Below is a small trained network, with its code and all its weights. Each question gives an input and a target symbol and asks what happens when units are switched off, that is, made to give their printed mean instead of their output.

import numpy as np


def w(rows, s, z=0):
    codes = np.array(rows[::2]) - 128.0
    scale = np.full(codes.shape[1], s)
    scale[-1] = z or s
    return codes * scale


def norm(h):
    return h / np.sqrt((h * h).mean(-1, keepdims=True) + 1e-5)


def f(y):
    return np.maximum(y, 0)


def softmax(a):
    e = np.exp(a - a.max(-1, keepdims=True))
    return e / e.sum(-1, keepdims=True)


def log_softmax(a):
    a = a - a.max(-1, keepdims=True)
    return a - np.log(np.exp(a).sum(-1, keepdims=True))


def net(x, mask):
    ids = ['γδεζθλμξπσφψω'.index(c) for c in x.split()]
    T = len(ids)
    res = E[ids] + P[:T]
    q, k, v = (norm(res) @ M[0].T for M in (Q, K, V))
    z = softmax(np.where(np.tri(T) > 0, q @ k.T / 3**0.5, -1e9)) @ v
    res = res + np.where(mask[0], z, O[0][:, -1]) @ O[0][:, :-1]
    y = f(norm(res) @ A[0][:, :-1].T + A[0][:, -1])
    res = res + np.where(mask[1:17], y, B[0][:, -1]) @ B[0][:, :-1]
    return log_softmax(norm(res)[-1] @ U[:, :-1].T + U[:, -1])


Q, K, V, O, A, B = {}, {}, {}, {}, {}, {}
E = w([
[186,144,126,114,82,124,99,87,142],'γ',
[71,207,186,154,38,189,121,117,160],'δ',
[168,138,129,138,112,141,124,119,120],'ε',
[144,141,113,142,71,125,115,135,121],'ζ',
[135,209,153,222,108,110,147,111,233],'θ',
[171,119,120,140,73,143,98,126,129],'λ',
[157,109,114,108,91,136,98,135,137],'μ',
[109,71,78,157,166,122,74,66,184],'ξ',
[79,132,79,121,173,147,150,7,101],'π',
[151,154,129,128,83,116,100,104,120],'σ',
[54,131,110,78,87,188,157,97,48],'φ',
[207,139,138,140,104,146,122,102,119],'ψ',
[174,168,122,101,112,104,106,73,143],'ω',
],0.014)
P = w([
[74,8,230,147,254,171,161,171,43],'0',
[124,110,93,166,91,141,118,96,77],'1',
[101,129,92,163,90,145,108,137,87],'2',
[94,150,67,162,96,134,111,158,85],'3',
[112,160,65,163,101,142,130,173,79],'4',
[110,173,55,163,95,118,133,172,85],'5',
[127,176,53,160,95,131,130,177,87],'6',
],0.0045)
Q[0] = w([
[254,111,71,158,83,45,75,38,30],'H1',
[142,108,93,130,233,51,127,179,175],'H1',
[37,126,146,123,206,164,189,105,161],'H1',
],0.0059)
K[0] = w([
[110,31,224,108,211,137,179,121,146],'H1',
[183,71,62,174,126,76,145,57,242],'H1',
[111,177,2,103,101,150,147,109,99],'H1',
],0.0072)
V[0] = w([
[44,142,141,86,159,109,197,188,1],'H1',
[132,197,121,66,249,120,13,25,115],'H1',
[118,71,52,110,228,169,159,191,216],'H1',
],0.0054)
O[0] = w([
[152,106,47,157,188,160,85,119,254,121],'H1',
[130,202,168,59,143,217,58,141,144,173],'H1',
[118,113,58,129,57,146,221,117,162,3],'H1',
],0.0083,0.0047)
A[0] = w([
[104,47,148,114,164,112,134,77,71,68],'N1',
[92,190,88,151,59,149,129,119,129,137],'N2',
[132,118,181,189,181,102,76,151,177,68],'N3',
[101,98,162,130,228,150,160,62,112,153],'N4',
[174,130,103,201,121,100,170,110,154,253],'N5',
[127,147,101,70,77,167,131,140,143,104],'N6',
[132,97,16,126,101,159,173,80,71,214],'N7',
[210,155,119,74,139,121,85,112,91,162],'N8',
[128,141,204,78,78,153,137,104,89,117],'N9',
[158,92,159,163,137,174,144,166,122,89],'N10',
[123,142,207,117,116,64,141,136,89,143],'N11',
[159,106,115,169,170,2,114,158,127,20],'N12',
[162,84,132,86,112,75,174,150,73,44],'N13',
[124,132,145,159,121,166,91,164,105,211],'N14',
[108,83,84,190,179,135,68,75,165,225],'N15',
[118,80,104,158,147,53,192,93,169,78],'N16',
],0.0094,0.0023)
B[0] = w([
[128,178,92,166,67,139,61,168,113,168],'N1',
[147,58,91,128,187,95,138,70,145,206],'N2',
[190,178,128,114,255,43,154,91,116,203],'N3',
[7,141,5,122,6,143,95,153,69,169],'N4',
[51,167,163,71,81,135,53,173,120,187],'N5',
[121,138,196,220,210,168,191,99,104,163],'N6',
[68,115,168,64,209,117,137,115,173,224],'N7',
[72,27,90,173,117,103,139,129,90,243],'N8',
[155,179,124,122,179,122,231,221,206,209],'N9',
[73,14,123,67,167,113,143,86,199,141],'N10',
[194,74,66,123,82,207,122,152,160,194],'N11',
[134,140,224,210,104,225,190,65,150,164],'N12',
[169,224,156,114,106,80,61,9,184,151],'N13',
[151,104,121,105,111,96,152,61,135,213],'N14',
[109,208,94,116,74,121,200,190,42,254],'N15',
[129,23,147,123,176,154,100,245,181,150],'N16',
],0.0059,0.008)
U = w([
[24,169,84,79,75,152,137,124,66,209],'γ',
[92,133,122,86,225,143,255,88,109,77],'δ',
[69,64,160,32,189,103,109,108,197,226],'ε',
[146,26,50,153,131,110,142,100,139,131],'ζ',
[71,108,161,220,172,149,118,210,155,92],'θ',
[175,123,158,55,108,137,173,189,66,103],'λ',
[98,113,175,151,76,168,68,59,158,249],'μ',
[152,176,121,55,76,84,144,66,169,162],'ξ',
[142,138,67,173,162,232,97,66,171,67],'π',
[123,242,203,73,178,210,83,125,160,40],'σ',
[134,134,122,137,225,61,61,104,80,199],'φ',
[108,163,178,190,104,129,172,78,55,4],'ψ',
[159,203,41,127,165,127,99,193,229,86],'ω',
],0.007,0.0014)

Each question gives the input, a string of symbols that net reads in full, and the target symbol t.
The units are the heads (3 rows each of Q, K, V and O) and the neurons (one row each of A and B). Each row of codes is followed by its name. A weight is (code - 128) times the scale printed after its matrix; where a second scale follows, it is the last column's (O, A, B and U).
mask holds one flag per unit, heads first, then neurons. A switched-off unit (its flag False) gives its mean, the last column of its rows in O or B, instead of its output. The means were averaged over made-up inputs and are rounded, as every weight is.
A unit's drop is (log p(t) with every unit on - log p(t) with that unit switched off) / (log p(t) with every unit on - log p(t) with every unit switched off).
The circuit of an input: a set's keep is (log p(t) with only the set's units on - log p(t) with every unit switched off) / (log p(t) with every unit on - log p(t) with every unit switched off). Starting from the 12 units with the biggest drops (on a tie, the unit counted first), units are removed one at a time, each time the one whose removal leaves the highest keep (on an exact tie, the one counted first), for as long as the keep stays at least 0.8.
units of the circuit, in order: the units of the circuit, biggest drop first
most important unit: the unit with the biggest drop
k most important neurons: the k neurons with the biggest drops, biggest first
drop when u is switched off: that unit's drop, to one decimal
input σ ξ λ, target φ: units of the circuit, in order -> (H1; N3)
input ζ ξ σ, target θ: 3 most important neurons -> (N16; N12; N5)
input δ σ γ ξ γ, target ψ: units of the circuit, in order -> (H1; N12; N15)
input ξ γ ω, target δ: units of the circuit, in order -> (H1; N6; N2)
input φ φ γ ω, target ω: units of the circuit, in order -> (H1; N15)
input ξ λ μ, target δ: units of the circuit, in order -> (H1; N6; N2)
input δ ξ λ, target ψ: units of the circuit, in order -> (H1; N12; N15)
input ζ ψ φ ω δ σ γ, target θ: 3 most important neurons -> (N16; N12; N5)
input ψ σ σ ψ, target ζ: most important unit -> N8
input ζ φ θ σ ω, target θ: 2 most important neurons -> (N16; N12)
input ψ μ σ σ σ μ ε, target ζ: 2 most important neurons -> (N15; N8)
input γ ω φ γ, target λ: units of the circuit, in order -> (H1; N9; N8; N11)
input θ ξ π, target γ: 2 most important neurons -> (N4; N3)
input ω σ γ, target σ: units of the circuit, in order -> (H1)
input ε μ σ ψ, target γ: 2 most important neurons -> (N5; N15)
input ψ φ ζ σ ω σ γ, target ζ: drop when N8 is switched off -> 0.3
input δ φ ψ, target ψ: drop when N5 is switched off -> 0.2
input φ θ ξ ξ ζ, target ω: drop when N1 is switched off -> 0.0
